Below are the code and all the weights of a small trained network. Each question names an input and a class and asks about switching units off, where a switched-off unit gives its printed mean instead of its output.

import numpy as np


def w(rows, s, z=0):
    codes = np.array(rows[::2]) - 128.0
    scale = np.full(codes.shape[1], s)
    scale[-1] = z or s
    return codes * scale


def f(y):
    return np.maximum(y, 0)


def log_softmax(a):
    a = a - a.max(-1, keepdims=True)
    return a - np.log(np.exp(a).sum(-1, keepdims=True))


def net(x, mask):
    res = np.array(x, float).reshape(1, 4) / 4 @ E
    y = f(res @ A[0][:, :-1].T + A[0][:, -1])
    res = res + np.where(mask, y, B[0][:, -1]) @ B[0][:, :-1]
    return log_softmax(res[-1] @ U[:, :-1].T + U[:, -1])


A, B = {}, {}
E = w([
[173,132,124,138,204,133,27,158],'x0',
[114,96,10,143,117,171,123,133],'x1',
[178,85,127,28,132,142,131,76],'x2',
[131,131,128,128,128,129,129,128],'x3',
],0.014)
A[0] = w([
[156,131,127,132,179,136,62,145,155],'n0',
[127,141,129,146,145,126,102,148,126],'n1',
[116,100,6,141,114,176,122,128,154],'n2',
[112,135,130,158,131,124,128,133,178],'n3',
[152,128,126,134,180,133,73,142,151],'n4',
[106,129,130,123,77,122,182,113,224],'n5',
[158,100,127,54,129,144,128,103,157],'n6',
[101,154,128,176,123,117,126,156,219],'n7',
[112,131,129,140,125,122,136,131,174],'n8',
[134,151,225,116,138,95,133,129,254],'n9',
[125,130,127,128,130,130,132,129,121],'n10',
[117,118,126,122,109,128,147,118,169],'n11',
],0.019,0.0076)
B[0] = w([
[168,135,127,143,148,76,18,124,212],'n0',
[123,121,137,161,133,92,108,141,164],'n1',
[111,124,14,109,158,124,136,164,226],'n2',
[89,174,125,167,114,130,137,156,162],'n3',
[153,135,119,143,159,88,61,126,203],'n4',
[97,125,138,110,101,178,215,132,199],'n5',
[183,41,134,36,154,115,134,96,217],'n6',
[59,224,129,209,102,142,120,166,195],'n7',
[99,157,122,139,104,152,143,137,149],'n8',
[130,132,253,149,90,134,125,61,255],'n9',
[129,133,128,124,126,131,128,132,129],'n10',
[113,106,119,107,118,131,166,138,158],'n11',
],0.012,0.023)
U = w([
[50,230,217,192,32,253,214,104,252],'0',
[51,211,23,157,82,244,232,234,127],'1',
[119,210,214,243,105,77,34,131,148],'2',
[104,208,27,213,192,78,65,241,84],'3',
[165,51,225,52,75,197,249,34,172],'4',
[118,34,37,11,145,197,248,151,160],'5',
[231,79,207,78,158,94,43,35,52],'6',
[205,71,26,41,217,95,55,144,39],'7',
],0.0048,0.0019)

Each question gives the input, the list of numbers given to net, and the class t.
The units are the neurons (one row each of A and B). Each row of codes is followed by its name. A weight is (code - 128) times the scale printed after its matrix; where a second scale follows, it is the last column's (A, B and U).
mask holds one flag per neuron, in row order. A switched-off neuron (its flag False) gives its mean, the last column of its row in B, instead of its output. The means were averaged over made-up inputs and are rounded, as every weight is.
A unit's drop is (log p(t) with every unit on - log p(t) with that unit switched off) / (log p(t) with every unit on - log p(t) with every unit switched off).
The circuit of an input: a set's keep is (log p(t) with only the set's units on - log p(t) with every unit switched off) / (log p(t) with every unit on - log p(t) with every unit switched off). Starting from all 12 units, units are removed one at a time, each time the one whose removal leaves the highest keep (on an exact tie, the one counted first), for as long as the keep stays at least 0.8.
circuit, biggest first: the units of the circuit, biggest drop first
most important unit: the unit with the biggest drop
k most important neurons: the k neurons with the biggest drops, biggest first
drop when u is switched off: that unit's drop, to one decimal
input [2,1,7,6], class 7: circuit, biggest first => (n9)
input [0,2,-2,6], class 1: circuit, biggest first => (n0 n9)
input [-1,-1,6,2], class 4: 2 most important neurons => (n0 n2)
input [8,2,1,-6], class 7: circuit, biggest first => (n7 n9)
input [6,1,0,7], class 3: 2 most important neurons => (n9 n6)
input [0,-3,5,-8], class 4: 2 most important neurons => (n0 n4)
input [0,7,-6,8], class 1: 2 most important neurons => (n0 n4)
input [-1,-5,0,-5], class 0: 2 most important neurons => (n6 n0)
input [1,2,-3,5], class 3: 2 most important neurons => (n9 n5)
input [0,6,5,-1], class 5: 2 most important neurons => (n0 n4)
input [1,2,4,1], class 7: 2 most important neurons => (n9 n5)
input [0,-1,-3,-7], class 0: 3 most important neurons => (n0 n4 n2)
input [6,2,1,-3], class 7: drop when n9 is switched off => 0.8
input [-7,1,2,-2], class 5: most important unit => n9
input [-5,4,-1,-8], class 1: drop when n6 is switched off => 0.2
input [-4,-8,4,7], class 4: drop when n5 is switched off => 0.0
